Below are the code and all the weights of a small trained network. Each question names an input and a class and asks about switching units off, where a switched-off unit gives its printed mean instead of its output.

import numpy as np


def w(rows, s, z=0):
    codes = np.array(rows[::2]) - 128.0
    scale = np.full(codes.shape[1], s)
    scale[-1] = z or s
    return codes * scale


def f(y):
    return y / 2 * (1 + np.tanh(0.7978845608 * (y + 0.044715 * y**3)))


def log_softmax(a):
    a = a - a.max(-1, keepdims=True)
    return a - np.log(np.exp(a).sum(-1, keepdims=True))


def net(x, mask):
    res = np.array(x, float).reshape(1, 5) / 4 @ E
    y = f(res @ A[0][:, :-1].T + A[0][:, -1])
    res = res + np.where(mask, y, B[0][:, -1]) @ B[0][:, :-1]
    return log_softmax(res[-1] @ U[:, :-1].T + U[:, -1])


A, B = {}, {}
E = w([
[80,221,95,224,146,250,217,119,86],'x0',
[252,190,59,91,205,83,93,177,130],'x1',
[77,233,120,82,16,98,41,3,50],'x2',
[91,217,15,237,114,91,125,138,215],'x3',
[56,163,71,97,25,93,4,196,229],'x4',
],0.0047)
A[0] = w([
[27,191,91,96,16,117,22,163,170,192],'n0',
[119,33,193,187,228,206,219,188,172,208],'n1',
[180,114,44,120,121,19,47,193,241,209],'n2',
[216,82,189,72,219,144,143,204,83,180],'n3',
[236,69,98,108,229,67,140,209,205,217],'n4',
[188,116,39,101,128,28,54,204,230,192],'n5',
[203,58,207,46,140,103,132,62,39,221],'n6',
[82,253,30,222,89,156,153,77,100,236],'n7',
[138,58,213,53,53,80,90,36,68,174],'n8',
[23,201,100,120,13,149,45,95,122,208],'n9',
[6,54,155,218,103,208,202,143,218,192],'n10',
[190,193,106,201,220,202,241,44,34,193],'n11',
[159,59,210,148,206,212,222,146,57,176],'n12',
[119,15,221,118,185,185,183,184,110,203],'n13',
[63,82,173,50,13,92,63,46,107,253],'n14',
[125,56,219,52,66,90,116,26,58,172],'n15',
],0.005,0.004)
B[0] = w([
[91,206,25,130,23,165,2,51,246,242],'n0',
[111,15,153,164,50,147,232,209,45,235],'n1',
[180,86,78,217,195,8,14,194,238,247],'n2',
[229,46,149,33,148,198,156,217,71,211],'n3',
[229,42,152,134,232,67,160,241,150,235],'n4',
[199,74,74,192,197,17,32,191,245,239],'n5',
[153,106,249,23,232,103,93,115,17,232],'n6',
[53,251,29,251,183,198,179,8,182,254],'n7',
[52,161,229,49,212,24,24,69,65,204],'n8',
[27,254,51,129,48,168,22,8,214,238],'n9',
[18,40,135,242,30,64,214,87,70,203],'n10',
[153,217,147,189,240,206,247,92,13,241],'n11',
[152,61,186,80,99,223,215,204,1,230],'n12',
[99,26,212,82,73,153,137,186,42,216],'n13',
[14,199,190,92,111,26,1,14,142,236],'n14',
[35,147,241,53,206,35,56,54,24,204],'n15',
],0.0049,0.0062)
U = w([
[125,251,62,237,244,230,234,47,91,160],'0',
[46,152,234,28,204,42,47,40,64,108],'1',
[43,211,11,165,2,159,35,51,244,116],'2',
[243,77,159,13,164,238,176,213,62,5],'3',
[241,52,68,180,230,20,73,237,235,202],'4',
[207,168,61,3,49,171,34,179,179,160],'5',
[27,18,152,208,10,150,210,174,83,198],'6',
],0.0051,0.0032)

Each question gives the input, the list of numbers given to net, and the class t.
The units are the neurons (one row each of A and B). Each row of codes is followed by its name. A weight is (code - 128) times the scale printed after its matrix; where a second scale follows, it is the last column's (A, B and U).
mask holds one flag per neuron, in row order. A switched-off neuron (its flag False) gives its mean, the last column of its row in B, instead of its output. The means were averaged over made-up inputs and are rounded, as every weight is.
A unit's drop is (log p(t) with every unit on - log p(t) with that unit switched off) / (log p(t) with every unit on - log p(t) with every unit switched off).
The circuit of an input: a set's keep is (log p(t) with only the set's units on - log p(t) with every unit switched off) / (log p(t) with every unit on - log p(t) with every unit switched off). Starting from the 12 units with the biggest drops (on a tie, the unit counted first), units are removed one at a time, each time the one whose removal leaves the highest keep (on an exact tie, the one counted first), for as long as the keep stays at least 0.8.
units of the circuit, in order: the units of the circuit, biggest drop first
most important unit: the unit with the biggest drop
k most important neurons: the k neurons with the biggest drops, biggest first
drop when u is switched off: that unit's drop, to one decimal
input [4,-2,-2,-1,1], class 6: most important unit -> n10
input [-1,-4,-7,-8,7], class 6: units of the circuit, in order -> n10, n1
input [8,8,-4,0,-7], class 3: units of the circuit, in order -> n12, n3
input [-1,-1,-4,8,-7], class 6: 3 most important neurons -> n1, n10, n9
input [7,-7,-2,-4,-7], class 6: 2 most important neurons -> n10, n1
input [-4,4,0,-6,8], class 4: 2 most important neurons -> n5, n2
input [3,1,-8,1,2], class 6: 2 most important neurons -> n1, n10
input [-8,5,8,-2,6], class 2: 4 most important neurons -> n0, n9, n2, n5
input [0,0,0,-7,-4], class 3: 2 most important neurons -> n12, n3
input [4,-6,-3,6,-6], class 6: 3 most important neurons -> n10, n1, n12
input [8,3,-1,-5,-1], class 3: 2 most important neurons -> n12, n9
input [-8,5,-1,-7,7], class 4: 3 most important neurons -> n5, n2, n4
input [0,6,0,-3,1], class 4: drop when n12 is switched off -> 0.1
input [5,-7,3,-7,6], class 2: units of the circuit, in order -> n9
input [-2,-8,-1,8,-2], class 2: drop when n3 is switched off -> 0.1
input [8,7,-6,-4,5], class 3: drop when n6 is switched off -> -0.1
